Here is a tiny trained network, its code and every weight. The questions are about switching its units off for an input and a class, where a switched-off unit gives its printed mean instead of its output.

import numpy as np


def w(rows, s, z=0):
    codes = np.array(rows[::2]) - 128.0
    scale = np.full(codes.shape[1], s)
    scale[-1] = z or s
    return codes * scale


def f(y):
    return np.maximum(y, 0)


def log_softmax(a):
    a = a - a.max(-1, keepdims=True)
    return a - np.log(np.exp(a).sum(-1, keepdims=True))


def net(x, mask):
    res = np.array(x, float).reshape(1, 8) / 4 @ E
    y = f(res @ A[0][:, :-1].T + A[0][:, -1])
    res = res + np.where(mask, y, B[0][:, -1]) @ B[0][:, :-1]
    return log_softmax(res[-1] @ U[:, :-1].T + U[:, -1])


A, B = {}, {}
E = w([
[184,140,152,152,86,206,228,97,117],'x0',
[161,137,81,68,166,98,66,216,138],'x1',
[146,122,61,83,220,159,92,27,129],'x2',
[146,85,102,109,38,101,124,103,215],'x3',
[160,95,34,213,98,96,89,139,114],'x4',
[24,189,138,99,94,209,31,132,83],'x5',
[118,146,84,119,134,145,254,157,135],'x6',
[66,57,163,208,173,225,168,187,154],'x7',
],0.0092)
A[0] = w([
[73,180,159,37,153,132,89,128,109,202],'N0',
[194,168,110,131,104,58,254,148,142,104],'N1',
[139,118,86,89,106,224,179,104,155,112],'N2',
[168,73,111,192,108,117,139,103,123,5],'N3',
[204,80,132,122,178,128,133,148,101,87],'N4',
[190,148,135,175,216,133,132,179,145,61],'N5',
[83,133,139,103,59,133,114,118,118,51],'N6',
[152,154,146,172,62,129,140,235,168,168],'N7',
[80,161,153,168,102,229,167,137,56,184],'N8',
[209,149,129,122,89,113,110,80,101,145],'N9',
[64,170,148,167,124,208,175,114,81,109],'N10',
[136,161,60,162,140,138,78,158,123,42],'N11',
[159,138,112,103,113,183,111,133,173,65],'N12',
[188,179,123,114,58,101,104,47,121,142],'N13',
[96,193,166,40,147,138,104,152,125,100],'N14',
[118,144,122,151,141,93,82,120,161,85],'N15',
[120,140,10,168,138,104,47,154,99,164],'N16',
[126,95,153,154,46,130,157,236,124,234],'N17',
[105,159,131,48,140,147,109,145,134,33],'N18',
],0.012,0.0032)
B[0] = w([
[80,111,95,26,158,121,93,220,151,210],'N0',
[138,100,137,10,68,71,169,101,108,249],'N1',
[138,127,166,126,73,186,153,58,83,194],'N2',
[119,159,126,71,160,121,124,150,139,175],'N3',
[154,114,114,160,178,123,90,119,74,168],'N4',
[190,87,81,140,216,105,125,100,100,171],'N5',
[180,158,133,140,193,102,104,122,149,164],'N6',
[115,170,169,138,109,88,108,194,197,217],'N7',
[95,175,148,185,213,134,29,158,155,226],'N8',
[179,87,112,139,195,110,91,128,153,183],'N9',
[129,206,136,158,148,143,71,156,172,212],'N10',
[110,107,58,46,121,84,127,104,134,165],'N11',
[146,136,120,140,119,134,172,95,136,150],'N12',
[210,56,83,104,254,109,53,138,107,202],'N13',
[127,145,145,49,222,130,91,135,86,192],'N14',
[67,162,147,111,75,101,161,144,138,156],'N15',
[102,110,96,20,71,33,121,157,154,209],'N16',
[134,166,170,143,139,59,98,222,210,232],'N17',
[136,173,87,93,155,163,100,137,140,170],'N18',
],0.0095,0.017)
U = w([
[96,132,151,117,38,106,171,123,158,92],'0',
[162,73,105,121,134,131,176,51,105,197],'1',
[125,121,115,101,167,95,111,131,141,180],'2',
[83,120,136,166,128,161,166,123,95,3],'3',
[115,146,144,250,179,168,107,113,151,182],'4',
[110,157,129,109,164,223,144,92,125,110],'5',
[50,99,85,121,75,139,119,88,129,60],'6',
],0.014,0.0041)

Each question gives the input, the list of numbers given to net, and the class t.
The units are the neurons (one row each of A and B). Each row of codes is followed by its name. A weight is (code - 128) times the scale printed after its matrix; where a second scale follows, it is the last column's (A, B and U).
mask holds one flag per neuron, in row order. A switched-off neuron (its flag False) gives its mean, the last column of its row in B, instead of its output. The means were averaged over made-up inputs and are rounded, as every weight is.
A unit's drop is (log p(t) with every unit on - log p(t) with that unit switched off) / (log p(t) with every unit on - log p(t) with every unit switched off).
The circuit of an input: a set's keep is (log p(t) with only the set's units on - log p(t) with every unit switched off) / (log p(t) with every unit on - log p(t) with every unit switched off). Starting from the 12 units with the biggest drops (on a tie, the unit counted first), units are removed one at a time, each time the one whose removal leaves the highest keep (on an exact tie, the one counted first), for as long as the keep stays at least 0.8.
units of the circuit, in order: the units of the circuit, biggest drop first
unit that matters most: the unit with the biggest drop
top k neurons: the k neurons with the biggest drops, biggest first
drop when u is switched off: that unit's drop, to one decimal
input [-2,8,-5,4,-2,-8,3,-3], class 0: unit that matters most : N1
input [1,-8,1,-5,-7,-6,-2,-6], class 1: units of the circuit, in order : N17, N8, N7
input [3,-6,-7,2,6,-6,0,6], class 0: units of the circuit, in order : N1, N13
input [8,-2,5,-3,-8,-8,-8,-8], class 1: units of the circuit, in order : N17, N8, N7
input [7,4,5,5,1,6,7,6], class 4: units of the circuit, in order : N8, N1
input [-1,-7,2,-3,1,6,0,-3], class 4: units of the circuit, in order : N1, N8
input [-6,-5,2,1,-1,-4,-1,3], class 4: units of the circuit, in order : N1, N16
input [-7,-7,-6,1,-8,-5,-4,0], class 0: top 2 neurons : N13, N8
input [-3,-6,3,-3,-8,2,0,3], class 5: top 2 neurons : N0, N17
input [-1,-6,-7,7,-1,7,-4,-1], class 4: top 2 neurons : N1, N16
input [-2,-5,2,-1,1,-8,6,8], class 1: top 2 neurons : N1, N0
input [7,-4,0,-4,-1,-3,0,1], class 4: drop when N8 is switched off : 0.2
input [-6,7,-8,5,-6,-7,2,6], class 0: drop when N13 is switched off : 0.3
input [-6,8,-8,6,-2,-2,-7,3], class 0: top neuron : N13
input [7,-8,0,-7,3,-6,-2,-7], class 1: drop when N17 is switched off : 0.3
